Below is a small trained network, with its code and all its weights. Each question gives an input and a class and asks what happens when units are switched off, that is, made to give their printed mean instead of their output.

import numpy as np


def w(rows, s, z=0):
    codes = np.array(rows[::2]) - 128.0
    scale = np.full(codes.shape[1], s)
    scale[-1] = z or s
    return codes * scale


def norm(h):
    return h / np.sqrt((h * h).mean(-1, keepdims=True) + 1e-5)


def f(y):
    return np.maximum(y, 0)


def log_softmax(a):
    a = a - a.max(-1, keepdims=True)
    return a - np.log(np.exp(a).sum(-1, keepdims=True))


def net(x, mask):
    res = np.array(x, float).reshape(1, 6) / 4 @ E
    u = 0
    for l in range(3):
        y = f(norm(res) @ A[l][:, :-1].T + A[l][:, -1])
        res = res + np.where(mask[u : u + 5], y, B[l][:, -1]) @ B[l][:, :-1]
        u += 5
    return log_softmax(norm(res)[-1] @ U[:, :-1].T + U[:, -1])


A, B = {}, {}
E = w([
[132,135,130,131,127,134,129,133],'x0',
[142,175,8,24,89,110,169,206],'x1',
[222,48,118,184,125,81,167,200],'x2',
[126,29,131,100,90,254,122,144],'x3',
[127,123,127,126,135,126,131,124],'x4',
[127,127,128,123,132,127,126,129],'x5',
],0.0084)
A[0] = w([
[140,53,127,175,149,73,152,227,153],'L0N1',
[47,215,158,96,133,195,114,81,38],'L0N2',
[187,154,151,193,179,3,123,146,2],'L0N3',
[179,136,148,157,177,49,200,203,48],'L0N4',
[187,116,63,81,98,112,120,191,27],'L0N5',
],0.0044,0.0047)
B[0] = w([
[236,85,125,155,88,85,80,89,253],'L0N1',
[193,6,79,206,121,37,112,181,200],'L0N2',
[169,126,110,241,29,90,172,93,189],'L0N3',
[71,154,6,159,98,116,105,42,189],'L0N4',
[115,151,3,173,49,149,229,83,184],'L0N5',
],0.0048,0.0034)
A[1] = w([
[126,181,146,211,174,51,89,122,1],'L1N1',
[149,136,71,46,108,164,156,201,51],'L1N2',
[166,204,87,51,133,22,152,123,58],'L1N3',
[115,192,154,220,201,3,91,102,70],'L1N4',
[118,180,124,103,114,40,191,103,44],'L1N5',
],0.0061,0.0022)
B[1] = w([
[143,122,116,54,82,174,222,101,202],'L1N1',
[125,134,232,97,147,134,188,35,208],'L1N2',
[71,142,141,229,195,116,86,249,218],'L1N3',
[153,145,143,6,53,125,254,7,253],'L1N4',
[167,154,158,161,200,170,63,150,188],'L1N5',
],0.0061,0.006)
A[2] = w([
[118,207,49,133,142,51,118,181,3],'L2N1',
[68,211,154,60,161,164,163,117,9],'L2N2',
[106,59,133,185,162,157,35,99,131],'L2N3',
[179,95,146,169,136,124,178,160,175],'L2N4',
[116,97,25,2,84,159,152,223,25],'L2N5',
],0.008,0.00067)
B[2] = w([
[73,109,42,201,162,184,61,219,237],'L2N1',
[89,142,222,43,207,132,71,133,245],'L2N2',
[86,139,66,100,67,181,68,213,210],'L2N3',
[180,113,135,139,165,99,138,167,214],'L2N4',
[158,162,170,148,115,34,184,2,254],'L2N5',
],0.0079,0.0056)
U = w([
[69,175,216,17,146,115,144,20,230],'0',
[225,91,129,180,78,39,226,52,253],'1',
[34,211,123,125,246,106,58,201,122],'2',
[155,145,21,234,147,58,142,224,21],'3',
[11,112,151,106,68,225,35,132,22],'4',
[206,6,154,191,114,160,57,224,6],'5',
],0.014,0.0019)

Each question gives the input, the list of numbers given to net, and the class t.
The units are the neurons (one row each of A and B). Each row of codes is followed by its name. A weight is (code - 128) times the scale printed after its matrix; where a second scale follows, it is the last column's (A, B and U).
mask holds one flag per neuron, layer by layer. A switched-off neuron (its flag False) gives its mean, the last column of its row in B, instead of its output. The means were averaged over made-up inputs and are rounded, as every weight is.
A unit's drop is (log p(t) with every unit on - log p(t) with that unit switched off) / (log p(t) with every unit on - log p(t) with every unit switched off).
The circuit of an input: a set's keep is (log p(t) with only the set's units on - log p(t) with every unit switched off) / (log p(t) with every unit on - log p(t) with every unit switched off). Starting from the 12 units with the biggest drops (on a tie, the unit counted first), units are removed one at a time, each time the one whose removal leaves the highest keep (on an exact tie, the one counted first), for as long as the keep stays at least 0.8.
circuit, biggest first: the units of the circuit, biggest drop first
most important unit: the unit with the biggest drop
top k neurons: the k neurons with the biggest drops, biggest first
k most important neurons of layer l: the k neurons of layer l with the biggest drops, biggest first
drop when u is switched off: that unit's drop, to one decimal
input [3,1,-6,-8,4,-2], class 2: most important unit	L1N3
input [6,1,-7,-8,-6,-1], class 2: top 3 neurons	L1N3; L2N1; L1N2
input [4,-2,0,-8,-4,-5], class 0: circuit, biggest first	L1N4; L2N5
input [-3,8,-6,-1,0,-8], class 2: top 3 neurons	L1N3; L2N1; L1N4
input [6,-7,-4,1,5,-2], class 4: top 3 neurons	L2N3; L2N5; L1N2
input [-5,8,8,1,0,8], class 1: top 3 neurons	L2N5; L1N2; L2N3
input [-2,6,1,1,4,7], class 1: top 4 neurons	L2N5; L1N2; L0N5; L1N4
input [2,1,1,5,-4,8], class 1: top 2 neurons	L2N2; L1N4
input [-4,2,7,8,-1,-7], class 1: 2 most important neurons of layer 2	L2N5; L2N1
input [-8,-8,-5,2,-5,-3], class 4: 2 most important neurons of layer 2	L2N3; L2N5
input [3,8,0,-4,4,-6], class 2: top 2 neurons	L1N2; L0N2
input [8,7,-5,-1,0,7], class 2: top 3 neurons	L1N3; L2N1; L1N4
input [2,1,-7,6,-8,6], class 0: 2 most important neurons of layer 1	L1N3; L1N5
input [3,-6,0,1,-6,-6], class 4: circuit, biggest first	L2N3
input [6,-6,0,1,5,8], class 4: 3 most important neurons of layer 2	L2N5; L2N3; L2N2
input [2,-7,-4,1,3,1], class 4: 2 most important neurons of layer 2	L2N3; L2N5
input [2,-3,-8,1,1,-1], class 4: 2 most important neurons of layer 1	L1N4; L1N2
input [-1,8,-1,3,-6,-8], class 0: top 2 neurons	L1N2; L2N2
input [-7,4,1,6,-5,4], class 1: drop when L1N4 is switched off	0.2
input [2,5,-6,-3,-2,-1], class 2: drop when L2N4 is switched off	0.0
input [-7,-5,-7,4,1,-1], class 4: drop when L2N3 is switched off	0.1
input [2,8,-8,-2,0,8], class 2: circuit, biggest first	L1N3
